Below is a small trained network, with its code and all its weights. Each question gives an input and a class and asks what happens when units are switched off, that is, made to give their printed mean instead of their output.

import numpy as np


def w(rows, s, z=0):
    codes = np.array(rows[::2]) - 128.0
    scale = np.full(codes.shape[1], s)
    scale[-1] = z or s
    return codes * scale


def norm(h):
    return h / np.sqrt((h * h).mean(-1, keepdims=True) + 1e-5)


def f(y):
    return np.maximum(y, 0)


def log_softmax(a):
    a = a - a.max(-1, keepdims=True)
    return a - np.log(np.exp(a).sum(-1, keepdims=True))


def net(x, mask):
    res = np.array(x, float).reshape(1, 6) / 4 @ E
    u = 0
    for l in range(4):
        y = f(norm(res) @ A[l][:, :-1].T + A[l][:, -1])
        res = res + np.where(mask[u : u + 10], y, B[l][:, -1]) @ B[l][:, :-1]
        u += 10
    return log_softmax(norm(res)[-1] @ U[:, :-1].T + U[:, -1])


A, B = {}, {}
E = w([
[44,188,42,179,23,139,170,174,35,90],'x0',
[74,134,20,50,171,216,160,134,204,179],'x1',
[90,103,131,133,156,163,81,98,100,103],'x2',
[71,206,98,179,254,37,228,56,186,52],'x3',
[48,68,231,159,98,198,252,114,127,176],'x4',
[120,129,136,120,129,114,133,156,133,130],'x5',
],0.007)
A[0] = w([
[154,137,176,137,218,105,157,102,149,94,102],'L0N0',
[126,132,252,131,139,183,171,103,156,148,80],'L0N1',
[133,122,168,142,141,126,110,141,103,119,12],'L0N2',
[152,99,220,113,158,108,112,110,196,128,6],'L0N3',
[185,134,232,187,139,81,96,117,102,116,12],'L0N4',
[184,113,155,105,177,131,93,98,175,136,2],'L0N5',
[180,174,137,102,166,101,47,120,156,123,70],'L0N6',
[133,108,104,101,190,177,127,144,201,171,71],'L0N7',
[187,111,193,76,123,166,99,140,128,133,71],'L0N8',
[122,131,117,129,141,162,119,110,135,129,160],'L0N9',
],0.014,0.0032)
B[0] = w([
[75,154,152,183,115,86,80,123,204,165,255],'L0N0',
[101,8,67,138,151,117,174,164,114,133,242],'L0N1',
[157,140,146,94,100,99,156,144,163,116,153],'L0N2',
[164,177,155,152,200,192,133,120,46,153,225],'L0N3',
[138,122,195,3,69,109,109,76,112,41,238],'L0N4',
[159,187,131,135,186,154,140,179,81,156,223],'L0N5',
[134,14,69,150,131,123,178,153,119,109,247],'L0N6',
[147,127,197,46,98,138,119,81,134,49,244],'L0N7',
[81,161,134,193,125,87,77,94,188,192,218],'L0N8',
[177,148,171,99,90,54,188,167,154,140,169],'L0N9',
],0.014,0.0083)
A[1] = w([
[53,148,157,111,147,132,105,100,85,148,180],'L1N0',
[152,116,74,149,155,119,79,198,121,84,15],'L1N1',
[175,110,162,137,120,169,47,171,153,202,109],'L1N2',
[220,92,35,120,136,87,90,144,117,106,68],'L1N3',
[132,131,143,153,48,187,63,112,146,196,37],'L1N4',
[138,177,98,10,143,224,130,119,194,126,22],'L1N5',
[182,70,92,96,102,95,139,112,77,147,72],'L1N6',
[106,187,119,170,168,110,119,84,154,141,17],'L1N7',
[160,189,139,158,189,154,131,135,72,183,2],'L1N8',
[89,236,106,191,43,140,137,162,41,101,9],'L1N9',
],0.012,0.0019)
B[1] = w([
[184,144,54,110,68,153,141,162,198,125,197],'L1N0',
[155,67,103,165,123,102,159,112,102,79,190],'L1N1',
[142,214,124,175,111,73,128,165,171,164,209],'L1N2',
[107,10,115,132,143,82,137,160,127,155,233],'L1N3',
[89,164,104,168,116,80,98,119,194,158,190],'L1N4',
[152,131,140,18,79,101,126,59,91,109,230],'L1N5',
[87,135,112,124,160,157,134,159,214,88,224],'L1N6',
[122,161,119,146,103,85,85,145,146,167,193],'L1N7',
[184,116,175,70,200,136,101,170,154,127,170],'L1N8',
[177,160,160,125,175,205,70,152,75,96,255],'L1N9',
],0.011,0.0061)
A[2] = w([
[118,135,141,116,57,133,135,140,141,60,136],'L2N0',
[148,157,161,69,66,116,149,67,95,104,94],'L2N1',
[129,60,124,125,196,185,142,204,160,106,88],'L2N2',
[82,87,129,138,136,120,154,142,134,148,164],'L2N3',
[92,166,102,207,121,77,117,114,192,178,39],'L2N4',
[151,162,86,176,165,248,105,157,54,95,40],'L2N5',
[106,90,114,100,183,124,138,120,150,95,67],'L2N6',
[134,44,60,183,152,121,179,149,119,186,57],'L2N7',
[100,48,128,185,108,206,223,109,81,186,4],'L2N8',
[87,204,111,172,195,98,148,79,162,116,61],'L2N9',
],0.012,0.0019)
B[2] = w([
[126,116,186,92,202,62,142,84,142,193,213],'L2N0',
[98,94,141,102,68,222,110,94,103,25,235],'L2N1',
[158,145,99,199,78,108,179,64,60,155,254],'L2N2',
[157,121,61,175,129,135,109,85,123,106,199],'L2N3',
[73,247,153,178,62,150,105,196,119,76,215],'L2N4',
[179,144,195,120,203,113,191,104,170,241,216],'L2N5',
[181,164,98,157,53,125,160,209,91,160,217],'L2N6',
[107,83,203,95,113,50,142,81,54,70,228],'L2N7',
[217,72,27,142,136,16,79,184,71,65,201],'L2N8',
[151,131,136,115,41,139,8,175,168,193,194],'L2N9',
],0.011,0.0078)
A[3] = w([
[179,152,136,140,240,205,136,138,115,183,57],'L3N0',
[87,140,56,48,143,204,166,92,155,130,2],'L3N1',
[113,2,71,172,161,120,163,132,119,146,68],'L3N2',
[76,139,105,71,156,156,158,95,168,118,141],'L3N3',
[128,147,115,146,125,156,180,99,163,161,131],'L3N4',
[105,102,169,148,174,82,124,101,124,121,148],'L3N5',
[163,114,111,107,136,87,107,126,154,131,179],'L3N6',
[159,161,147,129,225,171,132,142,129,191,30],'L3N7',
[95,98,64,143,127,118,163,178,96,98,79],'L3N8',
[11,174,115,179,131,136,47,168,222,142,61],'L3N9',
],0.014,0.0015)
B[3] = w([
[93,133,167,100,250,152,118,88,183,189,231],'L3N0',
[114,102,194,100,108,99,83,99,146,93,162],'L3N1',
[141,165,58,172,165,61,114,150,110,92,255],'L3N2',
[108,107,157,150,94,135,99,148,70,68,163],'L3N3',
[154,93,138,77,110,113,82,144,94,136,145],'L3N4',
[130,143,56,67,95,187,134,140,156,160,197],'L3N5',
[29,135,113,185,126,184,179,92,87,135,202],'L3N6',
[123,152,139,151,178,198,161,102,28,140,222],'L3N7',
[147,91,107,130,180,107,137,76,170,160,204],'L3N8',
[142,150,106,156,79,186,148,214,181,164,238],'L3N9',
],0.017,0.0089)
U = w([
[135,98,22,160,157,75,148,128,98,95,254],'0',
[111,109,161,28,86,166,100,90,123,47,121],'1',
[139,174,137,122,246,201,133,118,99,184,34],'2',
[108,198,100,168,76,169,101,204,190,153,75],'3',
],0.013,0.00082)

Each question gives the input, the list of numbers given to net, and the class t.
The units are the neurons (one row each of A and B). Each row of codes is followed by its name. A weight is (code - 128) times the scale printed after its matrix; where a second scale follows, it is the last column's (A, B and U).
mask holds one flag per neuron, layer by layer. A switched-off neuron (its flag False) gives its mean, the last column of its row in B, instead of its output. The means were averaged over made-up inputs and are rounded, as every weight is.
A unit's drop is (log p(t) with every unit on - log p(t) with that unit switched off) / (log p(t) with every unit on - log p(t) with every unit switched off).
The circuit of an input: a set's keep is (log p(t) with only the set's units on - log p(t) with every unit switched off) / (log p(t) with every unit on - log p(t) with every unit switched off). Starting from the 12 units with the biggest drops (on a tie, the unit counted first), units are removed one at a time, each time the one whose removal leaves the highest keep (on an exact tie, the one counted first), for as long as the keep stays at least 0.8.
units of the circuit, in order: the units of the circuit, biggest drop first
top k neurons: the k neurons with the biggest drops, biggest first
top k neurons in layer l: the k neurons of layer l with the biggest drops, biggest first
drop of u: that unit's drop, to one decimal
input [-2,8,3,-2,7,5], class 1: units of the circuit, in order : L0N7
input [-5,-2,-4,6,-2,-5], class 3: top 3 neurons : L0N0; L1N7; L1N9
input [-3,5,-4,-8,8,3], class 0: top 3 neurons : L0N1; L0N0; L2N8
input [1,-3,0,-6,5,-7], class 3: top 4 neurons : L0N8; L0N6; L1N4; L2N4
input [0,-7,8,7,-1,-3], class 1: top 2 neurons in layer 0 : L0N4; L0N8
input [-6,3,1,-6,-7,7], class 0: top 3 neurons : L0N6; L0N0; L1N3
input [-3,4,-7,-7,6,-4], class 3: units of the circuit, in order : L0N8; L1N4
input [-6,-8,-3,-7,3,-8], class 1: top 2 neurons in layer 0 : L0N4; L0N0
input [-6,-2,-8,7,-6,7], class 3: top 3 neurons : L0N0; L0N1; L1N9
input [5,-4,5,-1,-3,1], class 2: top 4 neurons : L1N9; L0N7; L0N6; L0N1
input [7,-8,8,-1,6,2], class 1: top 2 neurons : L0N6; L0N4
input [-8,5,6,1,-8,5], class 0: top 2 neurons : L0N6; L1N3
input [8,3,5,2,-3,-8], class 2: top 2 neurons : L0N6; L0N1
input [-7,-2,7,8,0,3], class 3: top 2 neurons in layer 2 : L2N9; L2N5
input [-6,3,8,-2,-7,-3], class 0: units of the circuit, in order : L0N6
input [-1,3,5,8,-7,3], class 3: top 2 neurons : L0N0; L0N1
input [1,-7,1,6,6,0], class 1: top 3 neurons : L0N4; L0N6; L1N3
input [7,5,6,6,-5,0], class 2: top 2 neurons in layer 0 : L0N4; L0N7
input [-5,7,-4,-8,6,-6], class 3: top 2 neurons in layer 0 : L0N8; L0N4
input [-7,-8,7,1,2,8], class 1: units of the circuit, in order : L0N4
input [8,6,3,-3,6,5], class 2: top 2 neurons in layer 0 : L0N4; L0N7
input [-1,4,-5,-3,6,-3], class 0: drop of L0N1 : 2.1
